Rows lie near named flat spaces through zero. A row that begins with a name and a colon came from that space; any other row is followed by the name of its block's space that it lies nearest.
q195_q917: [-25  18 -17 -16   0  38  -9  25   7 -21 -23  52  44 -31 -18 -26  10 -48
 -18 -49  -1   2   2 -20  -3  17  19   6  -1  -6 -24]
q122_q71: [ 15  16  14  -9 -30 -40  44 -57 -51  54   0 -51  -4   9  22  62 -31  44
   3  11  26 -11 -11  14 -11   4  -5  10  13  -2   7]
q955_q286: [-21  -2   5 -31 -21 -27  18 -11 -19  17   5 -17  11 -25  10  19  -7  18
 -21  -4  15   1  -4  -5 -24   9 -10  28   6  17   7]
q901_q282: [ 34 -28  -4   2   6 -32 -41   2 -37  -4  29 -70  60 -67 -48   5 -32  -9
  31 -51  19   4 -74  50  -1  16 -45 -12 -16 -31  30]
q122_q71: [ 23 -31  -2   4  11  10 -19 -11 -27  14  -8 -46   6  -4 -13  -5   7 -29
   4 -12  22   5  -4   0   2   6 -22  18 -46  12  20]
q195_q917: [-41  11 -18 -24 -16  -3 -30  31  25 -40  -6  36  31 -16   9 -30  24 -20
   8 -30  -7  -5   0   4  -8  20  10   9   0  15   7]
q955_q286: [-54  47   7 -55 -54 -15  30   4   4 -19   1  -5  67 -40 -24  23 -27 -34
  21 -74  19  -4 -31  11 -22  42  -8  24  -2  16  29]
q901_q282: [ -5 -79  -3  11  -3 -49 -27   5 -21   1  17 -81   9  -8   7 -25  29 -20
  15  -3  12  11 -41  18  21   1 -38 -21 -56  13  36]
q901_q282: [  4 -47  10  -2  23 -10 -17  20 -22  13  23 -30   3 -53 -39  -9  -5 -10
 -13   1 -12  15 -25   9   2  -4 -27 -12 -12 -16   4]
q955_q286: [ 55 -34  -4  45  29 -31  42 -26   4  22  -5 -39 -23  49   7  17 -17  33
  14  55 -16 -12 -28  -6  68 -21  -5 -75  24 -34 -12]
q122_q71: [ 50 -17 -27 -19  19  13 -14 -19 -24   3 -30 -49  62 -26 -30   4 -18 -33
  -4 -43  46  -8 -22 -18   5  29 -34  40 -31  14  23]
q901_q282: [ 22   8  -8   4 -13 -19  -5 -20  31 -28   9 -31   2  36  27   4  -6  27
  16   2  36  -4  -2   2 -15  -3 -23  34  -9  33  36]
q122_q71: [ 24 -30 -22  -2  37  40 -22  21  14 -23 -23  -3  37 -20 -40 -36   8 -58
 -14 -29  12   6  -7 -32  19  12 -19  12 -33   8   4]
q955_q286: [ 51 -47   6  29  51   3  10   3  12   9  19 -26 -29  -2 -28  -4 -18  22
 -24  46  -9  13 -10 -18  22 -29 -28 -20   8 -16  -7]
q955_q286: [ 47   1 -75 -16  -6 -72 -24 -41  24 -31 -47 -12  46  51  93   3  14  83
   9  25  41 -52  -6 -14  17  24   1  26  46  35  16]
q195_q917: [  9  -9 -33  36  12   9  -9   0   7  -9 -35  40   5  42  40 -31  35  -7
  -5   9 -11 -12   5 -18  42  -8  38 -48  10 -21 -42]
q122_q71: [-29   8 -19 -37 -38 -58  -7 -12  18 -18 -12 -16   5  31  57   8  22  35
  26  14  12 -26   9  10  -8  25  -2  28   5  49  41]
q195_q917: [ -2 -34 -47  13   1 -19 -16 -13 -24  10 -45  23  17  22  72 -30  52  11
 -38  11  11 -14   9 -31  23  -1  33 -15   5   1 -44]
q122_q71: [ -5 -41  23  37  23   3 -21   9 -46  50   7  -1 -73  11   3  -9  33  -2
   8  55 -53   7  21  26  26 -25  24 -58 -14 -34 -25]
q901_q282: [ -2  36  26  20  -8  55  50 -26  -2  29 -13  30 -49  50  12  19  -2 -12
 -25  16   7  12  51 -32 -13 -24  29  16 -10   7 -28]
q122_q71: [ 24 -25 -54 -21  26 -11 -72  18   7 -33 -40  -1  46  -9   5 -36  29 -15
  26 -12   0 -30  -5   5  25  37  -6   9  -9  15  22]
q955_q286: [  6 -34   7  22  23   4  10  21  13  -9  19  -8   5 -18 -31 -20  -6 -19
 -13  -2 -12  18 -29 -10  24 -17 -15 -39  -4 -23 -12]
q901_q282: [-10   5  28   2  13  69  49  -7  -3  35 -20  24 -52  28 -13   4   9 -39
 -45  23  -1  20  60 -55  -7 -18  15  28 -30  22 -23]
q195_q917: [ 21  31 -25 -26  10  35 -42  -7 -58  22 -44  23  52 -47 -27  11  -8 -32
   9 -50   6 -21   4  14  -9  40  21  22   2 -23 -16]
q195_q917: [ 51  -3   2   1  24  23 -21 -27 -68  52 -22 -37   0 -19 -35  30 -19 -15
  18  -4   3 -11   3  21   6  16  -5   7 -19 -22   4]
q901_q282: [  4  -2 -25   5  23   5 -36  47  54 -66  23  48  46 -45 -20 -44  -7   7
 -19 -28  -5   9 -30  -5  -7  -8  -9  -8  36 -19 -17]
q122_q71: [ 19  36  30  10  -1  37  18 -11 -26  18  30   3  12 -45 -47  29 -51  -3
 -19 -38  18  23 -15  10 -40 -15  -8  18   9 -34 -19]
q955_q286: [-33  39  36   8 -31  20  34  -9 -20  25   4   9 -24  18 -11  26  -8 -29
  28 -14 -18   5   8  22   1   0  26 -26 -11 -18  -6]
q901_q282: [-18 -19 -17  -5  -3 -13 -20  16 -17  -5 -14  -1  37 -23  -6 -19  18 -33
  14 -29 -11  -7 -27  12  25  20   6 -33 -11 -16  -4]
q195_q917: [ 71  35 -58  18   1 -22 -64 -59 -83  40 -64   6  33  26  62  30   7  51
  45  -2  11 -58   1  49  20  29  49 -19  38 -44 -29]
q195_q917: [  7 -60 -14   0   5 -35 -40 -12 -42  26 -14 -55 -14   9  31 -12  41   1
   9  25   6  -8   3  13  13   8 -13   2 -41  20  23]
q955_q286: [-53 -34  -1  27 -20 -13  -9  17 -17   2  13  30  -8  -7  48 -41  51  -6
 -42  -5  -6  23  -3  -7  -6 -28  27 -32  -9 -14 -46]
q195_q917: [ 21   7  19  24  48  41   9  31  49 -12   4  34 -57  31 -47  -7 -11 -11
  30  51 -60  -2  24   0  42 -15   9 -48  17 -22  -3]
q195_q917: [ 44  46 -24 -34  14   8 -16 -34 -64  49 -40  28  23 -38   0  48 -32  47
 -15   2   5 -34  21   8 -23  27  25  37  56 -24 -29]
q955_q286: [  -3 -100  -17   -6   33  -40  -25   16  -53   41  -13  -39    1  -44
   -1  -27   38   -9  -33   32  -22    1  -20  -11   37    4  -14  -34
  -19  -10  -13]
q122_q71: [  6  17 -12 -39  15  21  -8  12 -11   2 -17  22  40 -55 -40   8 -22 -13
 -17 -27   1  -7   0 -11 -14  26  -4  31  18  -4  -5]
q901_q282: [-40 -10 -17 -27   6 -10   4  25  38 -14 -25  50 -28  25  36 -23  41  13
 -18  49 -33 -15  43 -33  14   6  23   2  21  33  -7]
q122_q71: [-14 -18  34  45   1  27  50   4  26   2  25  -1 -45  37  -4 -13   6 -24
 -23  16  -4  34   5 -27  13 -43   0 -31 -25  -5 -19]
q901_q282: [-58  -7   0 -23 -27 -28  22 -12 -57  63 -53  12 -35  34  44  17  49 -17
  23  38 -48 -30  33   7  44  28  54 -49  -6   0 -15]
q955_q286: [ 20 -50  -5  56  46  27 -22  39  27 -27  14  15  -7   0 -27 -55  19 -35
  -7   5 -28  21 -23  -9  44 -31  -2 -67 -13 -39 -29]
[-14  69 -24   3 -40  17  16 -25  19 -22 -45  47  23  66  51   6  13 -11
  30 -30  16 -26  20  -6  10  18  48  -2  10   9 -12] : q901_q282
[-12 -44 -11 -13   7 -11 -41  13 -22   7 -14 -26  -1 -11   4 -24  37 -26
   8   3  -5  -3   6   6   9  16 -10   7 -40  20  21] : q195_q917
[-25 -40  33 -12  37  45  25  27 -45  62  -6  19 -43 -49 -56  -3   8 -46
 -52  28 -46  23  29 -31  10  -9   9 -15 -16 -19 -38] : q901_q282
[ 24  -9 -15  37  39  15   6  16  11  -1 -14  47  -4   8  -8 -18   1   4
  -8  24 -41  -7 -10 -11  51 -16  29 -74  42 -54 -53] : q122_q71
[-18  11 -13  16 -28 -20  -5 -21 -14   9 -15  22 -17  43  72  -2  34  29
  -3  15   4 -11  20   4  -3  -9  37  -9   9   3 -23] : q955_q286
[  16 -105    8  -19   30  -42  -32  -12  -63   66   -4  -98  -59   -9
    7    1   38   10  -12   73   -4    1   22    1    8    3  -43   27
  -60   42   44] : q195_q917
[-15 -26 -21 -41  41   2 -26  33 -31  34 -45  44 -10 -40 -20 -10  26  -9
 -11  41 -64 -27  29  -9  34  30  28 -23  29 -14 -25] : q122_q71
[  7  -7 -33  -5  11   5 -57   6 -19  -2 -46   9  10  18  15 -21  38 -28
  42  -2 -18 -30  16  18  31  31  22 -14 -19   2   8] : q955_q286
[ 20  18 -30  21   4  -1 -18 -12  -6  -3 -30  34  10  30  36  -6  13  17
  13   5  -8 -23   4   6  24   3  35 -30  28 -24 -29] : q195_q917
[ 25 -20  -6  -5  24   1 -26 -14 -49  48 -39 -24 -32  19  -3  15  18  -9
  35  39 -28 -27  27  19  34  21  12 -16 -18  -3  12] : q955_q286
[-12  27  25  -1 -11  17  43  20  65 -53  60  15  30 -39 -39  -3 -50   6
 -41 -43  32  40 -31 -24 -47 -26 -35  33  20   4   0] : q955_q286
[-22 -22  14   2 -20 -40  48 -14 -19  27  18 -23  -3 -10  16  17  -7  23
 -30  12   4  11 -24 -10   3 -14  -5 -22  12  -9 -16] : q955_q286
[-17   4  11  42   5  44 -28  19  -2  -4   5  45 -39  23  10 -33  35 -29
   2   1 -24  16  28  10   0 -26  34 -27 -21 -20 -31] : q955_q286
[ 16  29  13 -24   8  25   0  -6 -20  22 -27 -22  -2   4 -54  33 -23 -43
  65  -9 -22 -23   9  28  24  38  -1  -5 -19  -4  36] : q955_q286
[ -3 -14  27 -21  42  43  22  23  -5  34   5  29 -45 -39 -50   5 -12  -5
 -54  41 -31  17  40 -36 -14 -13  -4  23  12   0 -22] : q901_q282
[ 22  20 -23 -11 -14 -40 -13 -37 -34  23 -15   0   8   4  50  31  -6  68
  -2  17  15 -26   5  16 -17   8  15  18  42  -4 -10] : q195_q917
[-21 -11  -1  47 -15  18  26  10  36 -37   6  12  17  36  14 -39  21 -48
  -6 -35  13  23 -25 -23  27 -23  10 -46 -28 -10 -22] : q195_q917
[  3  33 -11  10 -25 -29  14 -22  13 -13   6  18  10  24  46  15 -10  52
   1   2  14 -10  -9   7 -10  -9  16  -5  42  -8 -14] : q195_q917
[  0   1 -12 -23 -18 -47 -42 -12 -22   4   1 -27   3  -5  30  13   9  38
  31   9   6 -21   0  39 -18  20  -7  23   5  17  32] : q195_q917

Rows lie near named flat spaces through zero. A row that begins with a name and a colon came from that space; any other row is followed by the name of its block's space that it lies nearest.
q93-q869: [ -5  48   0 -25  34  24  43  14  30  17  -1  21   9 -20  -6 -30   5 -17
   5  14  22 -17  21 -43 -13  20 -15  38   8   2 -15]
q676-q960: [ 77   1 -38  23 -37   7 -66  37 -28  13  34  47 -21 -43   5 -20 -14  55
  35 -14 -84  47  78  42 -11  32  -1  23 -36 -21 -43]
q93-q869: [  0   7 -15  62  11  17 -25   6 -17  23  -8  20  17 -28  -4 -28 -32  10
 -54  -6  -2 -22 -40 -12  25   6 -14 -10   6   6 -10]
q599-q823: [ 30  16 -27 -43 -13 -14   6  37   9 -21  16  31   5  -8  -1  20 -25 -31
  18   3 -11 -12   3   6  28  -3 -16  -2  -5 -21 -15]
q599-q823: [-19   0  30 -10  40 -10  31  -3  27  18   8  18 -18 -18 -15  35  16 -32
 -23  74 -16 -18 -28   5  78 -23  -3  15 -34 -16  69]
q41-q394: [-30   6 -11 -32   0 -35  31  18  31 -21   2   0 -17  33 -12  22   3 -19
  14  -8  58  -6 -16 -46   7  20   6  -5  21  -1 -13]
q599-q823: [  8 -25 -21  42 -19  22 -29 -25 -27  23 -12  -1 -12  26   4  -8   4  29
  10 -59  -7  -3  15  11 -17  64  44 -37  -9  -7 -34]
q41-q394: [ 42 -17   2  46 -13  51 -38 -20 -36  22  -3  -8  21 -22  12 -24  -4  19
 -10 -21 -48   1  14  54 -30  -7   8 -19 -16   5  -9]
q676-q960: [ 39 -22  -1  47  -2   1 -32  27   7  25  39  34 -34 -41 -18  21   8  19
 -12  42 -51  20   6  36  42  -2   8   4 -46 -11  21]
q93-q869: [ 32  -4  -7 -29 -14  -2   9  26  21 -13  26  10 -13  -1  -7  27  10 -17
  31   9  -7   8  21  17  -4  -3   6  -3 -14  -9  -7]
q599-q823: [ -4  -5  13  54  12  11 -11   7  14  25  15  -1 -22 -22 -14 -22  23  39
 -15  16   7  28  11 -17 -25   7   5  22  -4  21  -2]
q676-q960: [-14 -10 -28   8 -20 -33 -28  -4 -22   0  -9  14 -24  27   3   3 -11  32
  14 -36  -4  13  13 -15  19  53  20  -8  -1 -18 -23]
q676-q960: [ -8   1   2  -5   3   3   0 -18 -15   0 -17  -5  14   7   9  -2  -9  -8
  -7  -7  -6 -14 -11   6  11  -2  -1  -9   2  -5   8]
q41-q394: [  1  -5  16  14  17  11  19  10  27   9  14   1  -5 -14 -15  14  13 -19
 -18  32  13 -10 -24   0  11 -19   0  -3  -8   8  21]
q41-q394: [ 32   0   8  29   1  45 -16  -8 -16  17   1  -5  23 -29   6 -24  -2   5
 -13   0 -30  -3   8  33 -26 -19  -6  -2  -8  10  -2]
q41-q394: [  3  18  -7 -24  -1 -10  13  22  16 -13   9   6   1  -4  -3  -5  -3  -6
  13   3  16   6  11 -20 -13  -3 -15  17  12   3 -15]
q676-q960: [-56 -17   5  11   7 -60   4   4  11 -20  -7  -6 -15  23 -13  34 -13 -10
 -40  22  43  -9 -74 -34  62 -20  -7 -16  17   2  33]
q599-q823: [ 14  20 -17 -24 -12 -10   1  28   8 -19  10   8   6  -7   1 -12 -12   2
  17  -9  10  12  20 -16 -24  -3 -19  17  17   4 -29]
q41-q394: [ 33  17 -19 -29 -26 -30 -47  17 -35 -14   9  25  -6 -27  20 -21 -18  46
  35   3 -74  51  71  24  -1  -4 -27  49 -14 -20 -13]
q93-q869: [  6  16 -49  -7  -9 -24  12  56  30 -13  19  44 -11   7 -21  20 -32 -28
  -3 -19  47 -27 -32 -46  38  41  -3 -21  14 -13 -45]
q599-q823: [ 31  25 -26 -10 -13  -9  -5  54  21 -12  30  27  -7 -25  -9 -15 -11  11
  19   0   7  23  30 -23 -25   6 -22  28  10   4 -42]
q93-q869: [-19   4   2  31  10  -9 -16  -4 -12  11  -9   5   0 -13   0 -20 -10  23
 -28   8  -3   5 -14 -16  15  -1 -11  14   5   5   7]
q599-q823: [-12 -21  14  51   0  18 -19 -26 -14  19  -9 -23  -4   5   1 -17  16  31
 -16 -15   4  11  -4   5 -29   7  18 -10   2  18   1]
q41-q394: [-43   9 -32 -65 -27 -95 -24  -6 -34 -35 -23  16 -31  47  21  11 -19  39
  47 -28 -17  37  43 -31  42  46   0  29   7 -38 -10]
q676-q960: [-43  32 -10 -56 -12 -44  13   4 -13 -60 -33 -31  49  26  21 -22 -43 -18
  -9 -29  56  -8 -34 -47 -24 -46 -51   8  71  17 -20]
q676-q960: [-33 -26   4  27   8 -30  -7 -13  -3   8  -7   6 -22  16 -10  32  -2  -2
 -30  15   4 -13 -47  -4  68  10  16 -23 -13 -12  35]
q93-q869: [ 56 -35  -3   8 -32   2 -29  22  -1 -11  36   4 -14 -14  -5  38   5  -2
  17  12 -43  20  10  64   4 -27   9 -24 -30  -8   7]
q676-q960: [ 48  29 -15 -26 -18  23 -28   5 -41 -16  -8   6  51 -34  29 -39 -38   1
   8 -15 -55   3  32  37 -28 -37 -42  18   8  -4 -21]
q93-q869: [ 27  14 -24 -56  -8  29  48  18  31 -15   6   7  15  29  -5  24  -1 -64
  38 -37  42 -45   2  -6 -21  30  18 -38   9 -10 -41]
q41-q394: [  9 -43  -6  22 -23 -32 -36   0 -11   3  17  11 -44  12  -7  42  10  24
  10   6 -36  24   5  33  43  18  30 -20 -35 -21  19]
q599-q823: [ 31  -8 -12   9 -24   5 -22  18 -11 -19  11  -4  20 -11   4   2 -22  -7
  -8 -12  -8   0 -15  25 -13 -31 -15 -20   9   7 -15]
q93-q869: [ 39 -41 -18  50 -36 -26 -60  33 -15  -9  34  19 -22 -21 -10  33 -20  20
 -19  11 -40  23 -23  45  40 -22   0 -28 -23  -7   5]
[-26 -17   4  34   6  16  -7 -42 -16  31 -22 -12 -18  28   2 -13  23  32
   5 -33   4   1  15  -9 -14  57  42 -12  -8  -1  -7] : q599-q823
[-22  -1 -18   2 -19 -71 -17  47  16 -37  20   8 -21   2 -13  14 -21  18
 -12  12  36  30 -28 -42  20 -20 -27  13  28   9 -10] : q676-q960
[ 29  10  18 -10  14  59  23 -15   8  20   2  -9  17 -15   4 -17  24 -15
  18   1 -14 -10  34  24 -46  -1   9   6 -12   7  -3] : q676-q960
[  5   1 -16  11  -5  -6  -6  18   4  -1   7  15  -2  -3  -7   5 -15  -5
 -10  -5   8  -8 -16  -9  17   9  -2 -10   2  -3 -13] : q93-q869
[-37  12  -7 -23   2 -16   7 -27 -21  -8 -35 -11  13  32  15 -14 -12   2
   4 -32  18 -12  -2 -27   1  23   1  -1  22  -6  -9] : q41-q394
[-31  -9  20  32  10  11  -3 -34  -8  18 -18 -28  -6  13   3 -25  24  33
  -7 -12  15  14   8 -15 -35  13  16   7   9  19   3] : q599-q823
[-39  23  12  -5  27  22  26 -37  -8  14 -38 -18  26  13  11 -36   1  -4
 -13 -18  27 -24  -6 -32 -20  15  -2   9  23  10  -2] : q93-q869
[ 38 -18   9  30   1  23   8  36  41   8  44   7 -16 -28 -26  26  19 -18
  -9  34   8   2 -15  19  -6 -23   6 -13 -18  13   6] : q41-q394
[ 45   4 -46  50 -11   5 -26  63  12   9  34  56  -2 -38 -23   7 -44 -14
 -36  -1   0 -24 -41  -6  47  16 -13 -26  -7  -9 -36] : q93-q869
[   3  -33  -36   24  -33   21  -12  -21  -31  -16  -28  -18   36   54
    7   23  -40  -43  -23  -87   42  -65  -77   16    8   26   31 -107
   25   -4  -38] : q93-q869
[ 41  -4 -10  54  -1  28 -30  22  -8  20  19  25   9 -45  -8 -10 -20   4
 -34  12 -32  -8 -17  26  17 -12 -11 -10 -17   2  -5] : q93-q869
[  7  34 -41  -3   7 -30  12  72  42  -1  32  61 -23 -24 -27   4 -25 -10
  -6  17  31  -6 -10 -59  43  34 -20  22   5 -11 -35] : q93-q869
[ 66  -4  14  42   8  68  21  51  57  14  55   3   9 -54 -31   4  20 -34
 -18  36  20 -10 -17  23 -49 -44  -7 -13  -8  34 -11] : q41-q394
[ 16  39   0 -28   8  10   9  20   5  -7   4   9  23 -32   7 -34 -11  -1
   7  14  -8   9  28 -12 -28 -25 -38  43  13   8 -13] : q41-q394
[ 45   8  -4  30 -26   3 -31  58  11 -31  38 -12  25 -52  -5 -30 -21  20
 -20  13  10  39  -6   4 -68 -78 -54  20  34  43 -31] : q599-q823
[-11  16  -7 -28  -5  -2  -8 -26 -41 -18 -37 -11  44  11  27 -20 -36 -13
  -9 -27 -12 -22 -14   8   5 -18 -23  -7  21  -7  -2] : q676-q960
[ 76 -30 -23  15 -36  19 -26  40   5  -9  43  21  -5 -18 -11  41 -12 -24
   9  -2 -32  -5  -7  62  11 -14  11 -47 -28 -11 -15] : q93-q869
[ 45 -11   9 -40 -14  29  18   2  13 -10  19 -11   2   4   3  26  24 -28
  44   2 -19   2  35  47 -33 -15  15 -13 -20  -5   1] : q93-q869
[-36 -10   0  12   7  18  28 -29   5   3 -28 -28  14  46  -3   3   3 -26
 -15 -43  64 -42 -46 -27 -15  27  27 -48  27  12 -14] : q41-q394
[ 33 -19 -43   2 -36 -39 -20  60  18 -25  39  36 -28   4 -20  49 -24 -14
   8  -7   9   2 -23   3  42  13   5 -35  -7 -17 -27] : q93-q869
